Each row has a name. Each question is about the rows just above it.

K865: [ 45.5 -22.3 -23.5  10.9  51.9   9.4  53.6]
K65: [-30.8  15.2 -55.9  -7.7  48.3   1.5  23.5]
K723: [-30.8  15.2 -55.9  -7.7  66.5   1.5  23.5]
K109: [-30.8  15.2 -55.9  -7.7  66.5  37.9   5.6]
K785: [ 43.8 -26.8 -32.5 -30.8  -8.8 -49.1 -71.6]
K608: [ 81.4 -53.7  16.1  16.2 -43.3 -21.7 -83.2]
[ 15.2 -55.9  -7.7] with -1 step of 0.1 on every entry: | [ 15.1 -56.0  -7.8]
How many entries does [ 45.5 -22.3 -23.5  10.9] have? | 4
Shared by K723 and K785: | [-30.8]
Shift each entry of [-55.9  -7.7] by -1 times 0.1: | [-56.0  -7.8]
Count the entries of [ 45.5 -22.3 -23.5  10.9  51.9   9.4  53.6]: | 7
Number of entries in [-30.8  15.2 -55.9  -7.7  66.5  37.9]: | 6
How many entries does [-30.8  15.2 -55.9] have? | 3

K761: [  1.2  -5.3 -47.8  10.0 -15.2  16.3 -21.3  18.6 -24.5  22.6 -23.6  21.7
 -19.5  21.1 -15.8  18.2 -13.7  15.3 -14.5  15.6 -11.9   9.4  -3.8  -0.6
   5.7  -7.7  12.9]
K89: [  3.4   1.4  57.5  -5.6   8.8 -12.3  17.3 -19.5  16.8 -26.3  22.5 -20.8
  20.8 -12.4  18.1 -17.5  17.4 -15.5  17.7 -18.3  16.2 -11.0   9.3  -3.4
  -0.6   5.1 -11.1]
K397: [ 27.5 -26.3  18.8  12.4  -7.7   3.0   1.6  -5.5  10.8 -13.7  15.0 -15.1
  21.8 -19.5  22.6 -26.9  21.0 -20.0  18.1 -15.8  17.6 -17.4  12.0 -15.1
  10.9 -12.3   7.6]
K542: [ 13.3  -7.0  41.4   3.2   1.4  -5.1   9.6 -13.7  17.2 -23.2  18.6 -26.9
  16.6 -22.2  21.8 -15.5  16.3 -14.3  16.3 -19.7  18.0 -14.8  15.9 -11.2
   7.9  -4.4  -0.9]
K672: [  8.5 -10.1 -72.9  15.1 -20.8  20.8 -23.7  27.7 -19.5  20.6 -16.0  14.7
 -14.6  16.2 -16.6  15.3 -14.8  16.3 -12.3   8.5  -3.4  -0.6   5.0  -9.3
  14.4 -18.5  24.6]
K88: [ -6.5  10.8  77.7 -11.5  -5.1 -20.4  26.3 -26.8  21.3 -20.3 -24.3 -21.0
  20.0 -17.3  20.9 -18.2  15.5 -16.6  17.8 -12.4   8.7  -3.6  -0.8   5.5
  -9.8  13.6 -18.6]
K413: [-19.8  13.7 -22.3 -10.2   3.1   1.4  -5.3   9.4 -11.0  16.0 -19.4  22.6
 -24.2  21.6 -22.2  21.5 -19.7  16.3 -14.2  21.0 -15.4  16.3 -17.8  16.1
 -13.9   8.7  -3.9]
K85: [ -6.5  10.8  77.7 -11.5  19.1 -20.4  26.3 -26.8  21.3 -20.3  19.7 -21.0
  20.0 -17.3  20.9 -18.2  15.5 -16.6  17.8 -12.4   8.7  -3.6  -0.8   5.5
  -9.8  13.6 -18.6]
K586: [-28.9  29.8  -0.3 -21.3  14.5  -7.5   3.1   1.4  -5.3   8.7 -11.4  17.4
 -19.8  24.1 -18.1  22.1 -23.4  18.1 -20.7  15.0 -14.9  19.0 -18.2  16.4
 -15.3  13.7 -11.2]
Shift each entry of [-11.5  19.1 -20.4] by +1 times 0.1: | [-11.4  19.2 -20.3]
How many entries does [ 13.3  -7.0  41.4   3.2   1.4  -5.1   9.6 -13.7  17.2 -23.2  18.6 -26.9
  16.6 -22.2  21.8 -15.5  16.3 -14.3  16.3 -19.7  18.0 -14.8  15.9] have? | 23

K334: [ 12.9  12.1  29.2  14.4  56.3 -18.7  70.9  40.0   7.8]
K475: [ 0.0 74.7 70.9 41.6 -0.3 74.7 70.9 40.0  7.8]
K383: [ 70.9  12.1  29.2  14.5  56.3 -18.7 -14.9  16.0  48.2]
K700: [54.7 53.2 71.0 15.2 63.4 55.0 40.3 36.4 12.6]
K673: [43.2 44.0 26.9 41.6 -0.3 74.8 71.0 40.1  7.9]
K555: [ 12.8  12.0  29.1  14.3  56.2 -18.8 -15.0  15.9  48.1]
K718: [43.1 43.9 26.8 41.6 -0.3 74.7 70.9 40.0  7.8]
K5: [ 12.9  12.1  29.2  14.4  56.3 -18.7 -14.9  16.0  48.2]
K740: [43.0 43.9 26.7 41.5 -0.4 74.6 70.9 55.0  7.7]
K46: [43.1 43.9 26.8 41.5 -0.3 74.7 70.9 40.0  7.8]
Count the entries of [ 70.9  12.1  29.2  14.5  56.3 -18.7 -14.9  16.0  48.2]: | 9
The one value in K700 and K740: | [55.0]
Which value is in both K475 and K383? | [70.9]
Whose row is [43.1 43.9 26.8 41.6 -0.3 74.7 70.9 40.0  7.8]? | K718
[-0.3] with +1 step of 0.1 on every entry: | [-0.2]

K33: [ 13.6 -24.4  25.6 -57.3  39.3  43.8  58.3  53.3 -73.0 -63.0 -47.5 -53.4
 -62.4 -59.1 -47.8  66.5 -57.5 -45.5  53.9  48.6 -75.1  74.1 -59.8  49.8
  50.0  46.1 -51.6  59.7  11.5  35.6 -61.6  54.6 -22.7 -33.7 -45.7  20.9
 -64.9  46.6 -36.1  26.1 -64.2  63.5 -77.0  74.2  66.5 -47.2 -70.6  50.8]
K769: [ 28.8 -35.9  -1.6  18.7  21.0  38.7   9.2 -21.1  29.5  54.8  -0.1  17.8
  11.0   6.1  47.1 -27.6  21.7  39.6 -24.6 -26.6   7.0 -17.3  -7.0 -35.2
  12.7 -31.4  23.5 -23.8 -62.7   4.9  48.6 -42.1  37.8  25.8  33.3  54.4
  39.8  -7.0  35.8 -43.5  25.4 -58.5  45.8 -16.1 -19.9  33.9  16.1 -41.0]
K670: [-39.0  64.5  15.0 -33.4 -48.5 -63.7  60.8  53.9 -46.7 -61.3 -28.5 -64.1
 -40.8 -54.9 -49.9  52.9 -31.6 -53.7  39.4  39.7 -27.0  47.9 -44.2  44.1
  49.5  59.3 -53.3  66.2   5.0  24.1 -63.3  29.1 -14.8  -2.0 -56.9   9.1
 -45.1  66.2 -53.6  59.1 -63.9  63.5 -50.8  29.0  55.2 -45.2 -50.8  58.4]
K501: [-36.6  51.8  33.7  -0.2  -9.2 -63.9  43.3  29.2  -2.6 -52.2 -18.7 -71.6
   1.8 -56.6 -48.3  56.3 -16.8 -25.9  64.8  13.6 -24.4  25.6 -57.3  39.3
  43.8  58.5 -26.7  58.6   0.7  41.7 -51.0  62.9 -19.1 -18.3 -49.6  39.9
 -54.2  37.3 -44.0  71.5 -59.7  62.5 -24.9  76.3  55.0 -66.0 -33.8  66.9]
K935: [ 64.9 -58.8 -54.7  56.7   0.5  52.3 -60.2 -58.0  58.1  50.0  57.4  53.4
  72.2  50.3  31.5 -78.2  47.1  49.3 -58.6 -63.3  69.7 -46.2  49.5 -53.2
 -56.5 -53.8  54.5 -50.7   5.9 -27.9  63.6 -74.0  49.9  17.2  31.9 -38.9
  65.2 -61.3  34.2 -64.5  38.2 -54.6  52.7 -62.1 -46.1  42.7  51.0 -50.1]
K251: [ 28.8   1.0  -1.6  57.8  21.0  38.7   9.2 -55.6  29.5  44.6  -0.1  17.8
  11.0   6.1  47.1 -27.6  21.7  39.6 -24.6 -26.6   7.0 -17.3  -7.0 -35.2
  12.7 -31.4  23.5 -23.8 -62.7   4.9  48.6 -42.1  37.8  25.8  33.3  54.4
  39.8 -14.3  35.8 -43.5  25.4 -58.5  45.8 -16.1 -19.9  33.9  16.1   1.4]
K697: [-23.3  24.6  20.9 -47.5 -28.2 -58.5  56.3  61.8 -54.6 -72.5 -46.7 -31.3
 -38.2  -7.3 -46.9  49.3 -54.8 -58.0  42.6  83.0 -41.4  58.7   3.1  60.2
  59.6  59.7 -54.7  30.6  54.9  -2.3 -66.3  38.7  -3.6   9.9 -48.2 -33.9
 -67.6  64.9  59.3  49.0 -36.5  61.3 -70.2  14.6 -14.1 -55.4 -60.4  40.9]
What is the next entry after [ 13.6 -24.4  25.6 -57.3  39.3  43.8  58.5]? | [-26.7]
Count the entries of [ 28.8 -35.9  -1.6  18.7  21.0  38.7   9.2 -21.1  29.5  54.8  -0.1  17.8
  11.0   6.1  47.1 -27.6  21.7  39.6 -24.6 -26.6   7.0 -17.3  -7.0 -35.2
  12.7 -31.4  23.5 -23.8 -62.7   4.9  48.6 -42.1  37.8  25.8  33.3  54.4
  39.8  -7.0]: | 38
Where do [-36.6  51.8  33.7  -0.2  -9.2 -63.9  43.3  29.2  -2.6 -52.2 -18.7 -71.6
   1.8 -56.6 -48.3  56.3 -16.8 -25.9  64.8  13.6 -24.4  25.6 -57.3  39.3
  43.8  58.5 -26.7  58.6   0.7  41.7 -51.0  62.9 -19.1 -18.3 -49.6  39.9
 -54.2  37.3 -44.0  71.5 -59.7  62.5 -24.9  76.3  55.0 -66.0 -33.8  66.9] appear? | K501
Give the next entry after [53.9 48.6]. | [-75.1]
Count the entries of [ 64.9 -58.8 -54.7  56.7   0.5  52.3 -60.2 -58.0  58.1  50.0  57.4  53.4
  72.2  50.3  31.5 -78.2  47.1  49.3 -58.6 -63.3  69.7 -46.2  49.5 -53.2
 -56.5 -53.8  54.5 -50.7   5.9 -27.9  63.6 -74.0  49.9  17.2  31.9 -38.9
  65.2 -61.3  34.2 -64.5  38.2 -54.6  52.7 -62.1 -46.1  42.7  51.0 -50.1]: | 48

K913: [ -7.3  12.8 -33.8  11.4 -55.9 -45.6  19.9 -14.0  29.0  21.7   1.5  33.4
  55.9 -13.6 -15.9 -32.6  -0.9  -5.3   5.6  -4.2 -22.5  -4.1 -21.0   5.3
  -2.5  10.5]
K299: [ 13.7   4.7  30.5 -36.9  63.8  58.2 -23.9  -8.4 -11.7 -31.1  37.5  23.0
 -17.4  19.0  12.7  22.5 -20.8  -2.1  -0.1 -14.6  22.9  -6.6 -19.1  -2.9
  -6.2  15.4]
K946: [ 22.2  -9.3  34.9 -27.1  33.6  32.5  44.3 -47.1 -22.4 -36.2  -0.5 -20.4
   2.8  33.5  -1.8   8.4 -44.6   6.9  22.3 -24.0 -12.8  15.4 -15.2   7.0
 -25.2  29.5]
K222: [ 44.6  -4.2  29.8   9.7  77.2  30.8  -2.7  -9.2  -7.9  -5.4   2.4 -27.7
 -42.0  17.1  22.8  23.2  -2.3  -4.2 -22.6   2.4  12.3  28.2  -7.7  -4.6
 -30.1 -14.5]
K739: [-35.4  31.5 -13.5 -19.8  30.8  20.7 -47.1  28.0  -3.1 -13.5  38.6  22.7
  -5.0 -30.5 -16.5  22.9  -4.2 -11.6  25.1 -35.3   4.6   9.0  15.4 -24.5
  48.6   7.9]
K747: [-25.5  -4.1 -32.7  35.6 -63.9 -55.8  11.6  18.4   8.6  24.6 -36.1 -11.2
  18.6 -23.2 -18.8 -20.7  27.3  13.5   7.8  12.9 -18.8   7.5   4.5   1.4
  19.1 -20.3]
K591: [ -7.3 -14.5  32.7 -34.1  29.7  46.8 -27.8  25.0 -24.8 -30.0   6.1 -39.2
 -59.0   7.2  26.3  28.0  -2.1 -19.6 -13.8  -3.0  24.5  13.9  -1.5  -4.9
   8.0   2.7]
K116: [-10.2  22.8 -45.1  44.1 -29.3 -54.1 -19.1  30.1  31.2  16.3  -6.8   7.4
 -36.1 -41.6  -7.8 -12.7  37.7 -12.1 -14.5  14.2 -10.1   1.7 -11.8 -11.4
  16.2 -29.4]
Count the entries of [-25.5  -4.1 -32.7]: | 3
How many entries does [-10.2  22.8 -45.1  44.1 -29.3 -54.1 -19.1  30.1  31.2  16.3  -6.8   7.4
 -36.1] have? | 13
Which value is in both K116 and K299? | [-19.1]
The one value in K747 and K116: | [-36.1]
Which value is in both K299 and K591? | [-2.1]
Give the next entry after [ -7.3  12.8 -33.8  11.4 -55.9 -45.6  19.9]. | [-14.0]
Which value is in both K222 and K913? | [-4.2]

K211: [ 2.1 17.2 18.2 14.8 25.7  9.5 16.1 19.3 12.8 63.3  5.2 24.3  8.2 -0.5
 25.4]
K876: [ 2.1 17.2 18.2 14.8 43.2  9.5 16.1 19.3 12.8 63.3  5.2 24.3  8.2 -0.5
 25.4]
K595: [-16.6 -22.5 -45.2 -27.3 -34.9 -12.4 -38.1 -46.4 -16.2 -52.8 -27.9 -44.1
 -16.5 -19.8 -18.6]
K433: [-16.8 -16.4 -38.6 -14.8 -33.3  -9.4 -22.9 -33.4 -15.6 -56.6 -18.5 -34.4
 -20.7 -17.1 -19.6]
Give the next entry after [-16.6 -22.5 -45.2 -27.3 -34.9 -12.4 -38.1]. | [-46.4]
How many entries does [-16.8 -16.4 -38.6 -14.8 -33.3  -9.4 -22.9 -33.4 -15.6 -56.6 -18.5 -34.4
 -20.7] have? | 13
Which row holds [ 2.1 17.2 18.2 14.8 25.7  9.5 16.1 19.3 12.8 63.3  5.2 24.3  8.2 -0.5
 25.4]? | K211

K955: [-23.5  -2.8   3.2  34.1 -10.7   5.2 -16.2   8.3  51.3  -8.1   4.4  19.0
  49.8 -13.1  -2.6  -6.5   7.3  19.5  -5.2]
K104: [ 16.6  14.6   6.9   4.8   0.1  -9.3  -7.9   5.1 -14.4  21.0  32.8   4.7
  12.8 -18.9 -20.4  -1.8  11.9  -1.5  11.8]
K108: [-23.5  -2.8   3.2  34.1 -10.7   5.2 -16.2   8.3  51.3  -8.1   4.4  19.0
  49.8 -13.1  -2.6 -41.1  17.0  -3.6 -14.5]
K530: [ 16.6  14.6   6.9   4.8   0.1  -9.3  -7.9   5.1 -14.4   1.1  20.9  11.8
   3.0   9.8 -13.8  79.2 -28.7  18.1  40.6]
Count the entries of [ 16.6  14.6   6.9   4.8   0.1  -9.3  -7.9   5.1 -14.4   1.1  20.9  11.8]: | 12
How many entries does [-23.5  -2.8   3.2  34.1 -10.7   5.2 -16.2   8.3  51.3  -8.1   4.4  19.0
  49.8 -13.1  -2.6 -41.1  17.0  -3.6 -14.5] have? | 19
The next entry after [ 79.2 -28.7]: | [18.1]
How many entries does [-23.5  -2.8   3.2  34.1 -10.7   5.2 -16.2   8.3  51.3  -8.1   4.4  19.0
  49.8] have? | 13

K804: [-24.2  45.5 -40.5  19.1 -26.4 -16.8  27.2  10.6  19.6  16.9]
K983: [-24.2  45.5 -40.5  19.1 -26.4  30.6  27.2  10.6  19.6  16.9]
K47: [ 27.2  10.6  19.7 -48.8  77.0  80.4 -65.3 -63.5  75.2 -66.3]
Number of entries in [-24.2]: | 1
Move every entry of [ 10.6  19.7 -48.8] by -1 step of 0.1. | [ 10.5  19.6 -48.9]
Whose row is [-24.2  45.5 -40.5  19.1 -26.4 -16.8  27.2  10.6  19.6  16.9]? | K804

K208: [ 14.7 -26.9  -2.3  -1.5  -0.5  45.5]
K786: [ -1.1 -21.3 -33.1 -60.1 -45.9 -53.9]
K605: [  8.6   2.5 -15.3   0.8  29.1 -82.0]
K90: [  6.5 -12.0  -6.9   9.3  -6.7  42.6]
K412: [ 25.1 -11.1 -17.5 -14.0   7.8   7.7]
K627: [  7.8  -1.5  -2.3 -26.9   8.2 -77.7]
K275: [ 22.4  34.1 -19.4  15.8  32.0  80.0]
K534: [ 54.8 -27.9  18.1 -15.5  50.5  -9.7]
K834: [-24.3  34.3 -33.8  15.4 -31.9  10.8]
Shared by K412 and K627: | [7.8]
Shift each entry of [0.8] by -1 times 0.1: | [0.7]
What is the next entry after [-26.9  -2.3  -1.5]? | [-0.5]

K296: [-43.7  17.1  41.0   7.3   1.6   0.9  -8.8 -12.2  11.8  -8.0  13.4]
K103: [ 18.2 -48.6  60.3 -45.1 -78.7  80.7 -79.4  32.3 -59.9   9.4 -14.1]
K394: [ 18.2 -48.6  60.3 -45.1 -78.7   0.9  -8.8 -12.2 -59.9   9.4 -14.1]
[ -8.8 -12.2  11.8] with -1 step of 0.1 on every entry: | [ -8.9 -12.3  11.7]
[-59.9] with +1 step of 0.1 on every entry: | [-59.8]
Whose row is [-43.7  17.1  41.0   7.3   1.6   0.9  -8.8 -12.2  11.8  -8.0  13.4]? | K296
Give the next entry after [ 18.2 -48.6  60.3 -45.1 -78.7   0.9]. | [-8.8]
How many entries does [ 18.2 -48.6  60.3 -45.1 -78.7  80.7 -79.4  32.3] have? | 8
Count the entries of [ 18.2 -48.6  60.3 -45.1 -78.7  80.7 -79.4  32.3 -59.9]: | 9

K791: [ 25.6  20.2  16.6  23.9 -19.2  13.8 -45.0 -24.0 -19.9 -45.6 -26.8  22.3
 -28.0 -18.4 -16.8  27.4 -12.9  -2.3   0.7  31.7  -8.2  16.6  15.5  19.1
  17.0  24.0]
K411: [-51.3  20.2  16.6  23.9 -19.2  13.8  25.5 -24.0 -19.9  21.8 -26.8  22.3
 -28.0 -18.4  51.3  -8.2  31.7 -51.2   0.7  31.7  -8.2  16.6  15.5  27.3
  17.0  32.4]
K784: [ 27.4 -38.2 -42.2 -39.9  67.9 -43.8 -23.8  52.5  50.5 -45.6  49.7 -37.8
  46.7  57.4  51.3  -8.2  15.5  31.7 -12.9  16.6   0.7  19.1  27.4  -2.3
  23.9 -52.6]
Whose row is [-51.3  20.2  16.6  23.9 -19.2  13.8  25.5 -24.0 -19.9  21.8 -26.8  22.3
 -28.0 -18.4  51.3  -8.2  31.7 -51.2   0.7  31.7  -8.2  16.6  15.5  27.3
  17.0  32.4]? | K411
What is the next entry after [ 27.4 -12.9  -2.3   0.7  31.7  -8.2  16.6  15.5  19.1]? | [17.0]
What is the next entry after [51.3 -8.2 15.5 31.7]? | [-12.9]
Count the entries of [ 25.6  20.2  16.6  23.9 -19.2  13.8 -45.0 -24.0 -19.9 -45.6 -26.8  22.3
 -28.0 -18.4 -16.8  27.4 -12.9  -2.3   0.7  31.7  -8.2  16.6  15.5  19.1
  17.0  24.0]: | 26
Which row holds [ 27.4 -38.2 -42.2 -39.9  67.9 -43.8 -23.8  52.5  50.5 -45.6  49.7 -37.8
  46.7  57.4  51.3  -8.2  15.5  31.7 -12.9  16.6   0.7  19.1  27.4  -2.3
  23.9 -52.6]? | K784
How many entries does [-51.3  20.2  16.6  23.9 -19.2  13.8  25.5 -24.0 -19.9  21.8 -26.8  22.3
 -28.0 -18.4  51.3  -8.2  31.7] have? | 17

K147: [  9.5 -33.3 -47.9 -41.0  26.2]
K69: [-19.0  47.9  68.8  58.9 -52.3]
K548: [-33.3 -47.9 -40.9 -41.0 -26.7]
Move every entry of [47.9] by +1 step of 0.1. | [48.0]
What is the next entry after [-19.0  47.9]? | [68.8]
What is the next entry after [47.9 68.8 58.9]? | [-52.3]
Give the next entry after [-33.3 -47.9 -41.0]. | [26.2]

K562: [55.2 16.9 23.9 29.6]
K106: [47.8 25.8 29.7 61.5]
K512: [29.7 25.8 29.7 61.5]
Count the entries of [29.7 25.8]: | 2
Shift each entry of [29.7 25.8] by +1 times 0.1: | [29.8 25.9]

K798: [  4.7  -6.7   3.5   3.7 -63.0   2.5]
K252: [ 2.9 -6.4  4.0 12.3 32.5 -3.6]
K392: [ 28.1   2.5 -19.9  -6.4   2.4  -0.3]
Which value is in both K798 and K392? | [2.5]
What is the next entry after [ 28.1   2.5 -19.9]? | [-6.4]
The next entry after [-6.7  3.5]: | [3.7]
Move every entry of [ 28.1   2.5 -19.9] by -1 step of 0.1. | [ 28.0   2.4 -20.0]
Number of entries in [ 2.9 -6.4]: | 2

